Below are the code and all the weights of a small trained network. Each question names an input and a target symbol and asks about switching units off, where a switched-off unit gives its printed mean instead of its output.

import numpy as np


def w(rows, s, z=0):
    codes = np.array(rows[::2]) - 128.0
    scale = np.full(codes.shape[1], s)
    scale[-1] = z or s
    return codes * scale


def softmax(a):
    e = np.exp(a - a.max(-1, keepdims=True))
    return e / e.sum(-1, keepdims=True)


def log_softmax(a):
    a = a - a.max(-1, keepdims=True)
    return a - np.log(np.exp(a).sum(-1, keepdims=True))


def net(x, mask):
    ids = ['αγδεζηθσφψ'.index(c) for c in x.split()]
    T = len(ids)
    res = E[ids] + P[:T]
    u = 0
    for l in range(3):
        r = res
        for j in range(2):
            rows = slice(3 * j, 3 * j + 3)
            q, k, v = (r @ M[l][rows].T for M in (Q, K, V))
            z = softmax(np.where(np.tri(T) > 0, q @ k.T / 3**0.5, -1e9)) @ v
            o = O[l][rows]
            res = res + np.where(mask[u + j], z, o[:, -1]) @ o[:, :-1]
        u += 2
    return log_softmax(res[-1] @ U[:, :-1].T + U[:, -1])


Q, K, V, O = {}, {}, {}, {}
E = w([
[112,100,200,167,56,180],'α',
[130,163,168,229,3,94],'γ',
[161,112,188,182,94,105],'δ',
[181,113,205,186,112,52],'ε',
[213,87,130,136,84,103],'ζ',
[130,93,130,242,196,206],'η',
[59,70,201,152,181,127],'θ',
[98,138,170,160,206,60],'σ',
[109,219,45,127,151,105],'φ',
[8,161,155,72,61,45],'ψ',
],0.006)
P = w([
[216,198,200,94,135,160],'0',
[202,141,179,96,114,126],'1',
[181,120,159,110,110,138],'2',
[158,103,139,120,108,133],'3',
[143,87,119,131,117,118],'4',
[127,88,106,139,129,106],'5',
[116,80,89,148,138,90],'6',
[103,76,66,154,143,90],'7',
[85,77,50,153,146,75],'8',
[68,90,49,160,169,50],'9',
[60,91,30,164,166,34],'10',
[54,95,11,164,168,1],'11',
],0.007)
Q[0] = w([
[65,111,247,199,105,57],'0.h0',
[34,63,154,120,122,226],'0.h0',
[95,231,229,48,168,208],'0.h0',
[136,44,85,61,11,166],'0.h1',
[217,84,221,52,94,110],'0.h1',
[184,48,114,135,28,32],'0.h1',
],0.014)
K[0] = w([
[186,94,76,111,192,162],'0.h0',
[178,123,182,73,168,78],'0.h0',
[198,212,190,128,109,170],'0.h0',
[63,166,133,140,160,89],'0.h1',
[121,252,127,115,130,138],'0.h1',
[57,164,126,155,82,74],'0.h1',
],0.021)
V[0] = w([
[98,158,128,108,186,130],'0.h0',
[50,174,151,126,216,128],'0.h0',
[243,33,121,85,83,69],'0.h0',
[87,145,129,205,98,254],'0.h1',
[116,114,125,147,82,197],'0.h1',
[179,120,102,77,144,75],'0.h1',
],0.005)
O[0] = w([
[135,106,181,145,110,180,39],'0.h0',
[118,105,213,192,106,223,24],'0.h0',
[160,252,41,53,141,12,254],'0.h0',
[165,96,90,104,8,100,88],'0.h1',
[144,124,109,79,62,113,122],'0.h1',
[114,111,162,109,194,145,110],'0.h1',
],0.0034,0.00069)
Q[1] = w([
[150,210,152,206,75,111],'1.h0',
[83,97,79,199,97,96],'1.h0',
[123,161,178,166,170,39],'1.h0',
[103,2,84,65,36,71],'1.h1',
[40,103,78,185,91,94],'1.h1',
[53,86,124,68,168,130],'1.h1',
],0.018)
K[1] = w([
[116,131,116,51,216,130],'1.h0',
[101,26,32,141,129,77],'1.h0',
[73,130,41,107,77,193],'1.h0',
[52,6,117,94,122,84],'1.h1',
[134,15,38,175,115,63],'1.h1',
[43,151,41,126,95,103],'1.h1',
],0.016)
V[1] = w([
[142,227,47,110,163,173],'1.h0',
[143,90,87,178,175,160],'1.h0',
[166,207,170,253,79,94],'1.h0',
[58,93,161,117,70,97],'1.h1',
[57,150,142,96,62,112],'1.h1',
[141,132,54,167,33,168],'1.h1',
],0.012)
O[1] = w([
[140,62,73,131,129,190,130],'1.h0',
[103,94,128,109,58,72,105],'1.h0',
[171,130,220,181,245,84,254],'1.h0',
[113,173,148,213,136,148,149],'1.h1',
[147,179,130,193,131,168,133],'1.h1',
[161,135,52,160,72,112,148],'1.h1',
],0.011,0.0047)
Q[2] = w([
[97,198,117,43,116,192],'2.h0',
[113,79,177,94,73,217],'2.h0',
[177,155,134,107,63,91],'2.h0',
[158,140,171,167,106,5],'2.h1',
[134,58,161,91,92,128],'2.h1',
[128,154,57,94,132,114],'2.h1',
],0.028)
K[2] = w([
[249,102,233,111,36,146],'2.h0',
[232,159,143,42,143,181],'2.h0',
[123,25,157,132,187,140],'2.h0',
[10,70,23,184,217,42],'2.h1',
[100,181,147,89,176,163],'2.h1',
[100,100,173,155,73,195],'2.h1',
],0.02)
V[2] = w([
[158,9,174,249,90,107],'2.h0',
[136,240,169,78,77,2],'2.h0',
[188,120,31,89,198,26],'2.h0',
[39,140,241,163,133,222],'2.h1',
[55,106,142,43,161,65],'2.h1',
[79,224,67,131,226,138],'2.h1',
],0.014)
O[2] = w([
[171,122,208,192,52,56,231],'2.h0',
[195,227,83,46,101,171,198],'2.h0',
[198,109,11,138,193,72,254],'2.h0',
[51,188,88,164,139,58,88],'2.h1',
[113,143,140,48,184,46,92],'2.h1',
[121,220,89,153,186,147,202],'2.h1',
],0.011,0.0076)
U = w([
[98,142,136,149,119,175,31],'α',
[197,157,133,192,117,140,10],'γ',
[150,141,53,137,1,103,106],'δ',
[187,139,230,129,211,155,220],'ε',
[220,91,173,41,60,124,24],'ζ',
[110,31,181,154,122,118,186],'η',
[87,143,140,125,110,62,1],'θ',
[151,147,133,117,127,103,195],'σ',
[141,81,78,115,143,167,198],'φ',
[103,151,157,80,86,198,203],'ψ',
],0.0049,0.0059)

Each question gives the input, a string of symbols that net reads in full, and the target symbol t.
The units are the heads (3 rows each of Q, K, V and O). Each row of codes is followed by its name. A weight is (code - 128) times the scale printed after its matrix; where a second scale follows, it is the last column's (O and U).
mask holds one flag per head, layer by layer. A switched-off head (its flag False) gives its mean, the last column of its rows in O, instead of its output. The means were averaged over made-up inputs and are rounded, as every weight is.
A unit's drop is (log p(t) with every unit on - log p(t) with that unit switched off) / (log p(t) with every unit on - log p(t) with every unit switched off).
The circuit of an input: a set's keep is (log p(t) with only the set's units on - log p(t) with every unit switched off) / (log p(t) with every unit on - log p(t) with every unit switched off). Starting from all 6 units, units are removed one at a time, each time the one whose removal leaves the highest keep (on an exact tie, the one counted first), for as long as the keep stays at least 0.8.
units of the circuit, in order: the units of the circuit, biggest drop first
unit that matters most: the unit with the biggest drop
heads that matter: for each layer, one digit per head in row order, 1 if its drop is at least 0.15 and else 0, layers parted by /
input ε φ γ φ φ γ γ α, target η: heads that matter : 00 / 11 / 10
input φ ε γ φ ζ α ζ δ ψ θ, target ψ: heads that matter : 00 / 11 / 10
input ζ φ φ α φ γ ψ ε φ ζ ψ φ, target ψ: units of the circuit, in order : [2.h0, 1.h1, 1.h0]
input ψ α γ γ η γ φ φ φ φ, target δ: units of the circuit, in order : [1.h0, 2.h1]
input α σ η ψ η ψ ε γ γ γ γ, target γ: units of the circuit, in order : [1.h1, 2.h1, 2.h0]
input φ φ η, target η: units of the circuit, in order : [1.h0, 2.h0]
input γ γ α, target γ: units of the circuit, in order : [1.h0, 2.h1, 1.h1, 0.h1]
input δ α γ γ φ θ δ σ ψ σ, target ψ: unit that matters most : 2.h0
input φ η γ θ φ ε η γ γ γ γ, target δ: heads that matter : 00 / 11 / 10
input γ γ γ θ η ζ γ ε, target ζ: units of the circuit, in order : [2.h1, 2.h0, 1.h0]
input α φ γ γ θ γ γ ζ, target ζ: units of the circuit, in order : [2.h0, 2.h1, 1.h0, 0.h0]
input ζ γ φ φ σ φ γ γ ζ, target η: units of the circuit, in order : [2.h0, 1.h0, 0.h0, 1.h1]
input ζ φ σ ψ δ γ α φ γ γ, target δ: units of the circuit, in order : [1.h1, 1.h0]
input σ ζ φ φ α ζ, target φ: heads that matter : 00 / 01 / 10
input ζ ε φ φ γ ε ε ψ ε φ, target ψ: units of the circuit, in order : [1.h1, 2.h0, 1.h0]
input ζ φ δ η, target φ: units of the circuit, in order : [2.h0, 1.h1]
input σ γ η, target θ: unit that matters most : 2.h1
input δ ψ γ φ ζ γ φ γ γ η ε, target η: heads that matter : 10 / 00 / 10
input φ γ σ γ ζ ε ζ φ θ ψ ε, target ψ: heads that matter : 00 / 11 / 10
input φ ζ ε, target η: unit that matters most : 1.h0
input γ γ γ, target γ: units of the circuit, in order : [1.h0, 2.h1, 1.h1, 2.h0]
input φ γ δ, target η: heads that matter : 10 / 10 / 10
input ζ η φ, target φ: heads that matter : 10 / 11 / 10
input ε δ ε ζ γ γ γ ζ γ, target ζ: heads that matter : 00 / 11 / 11
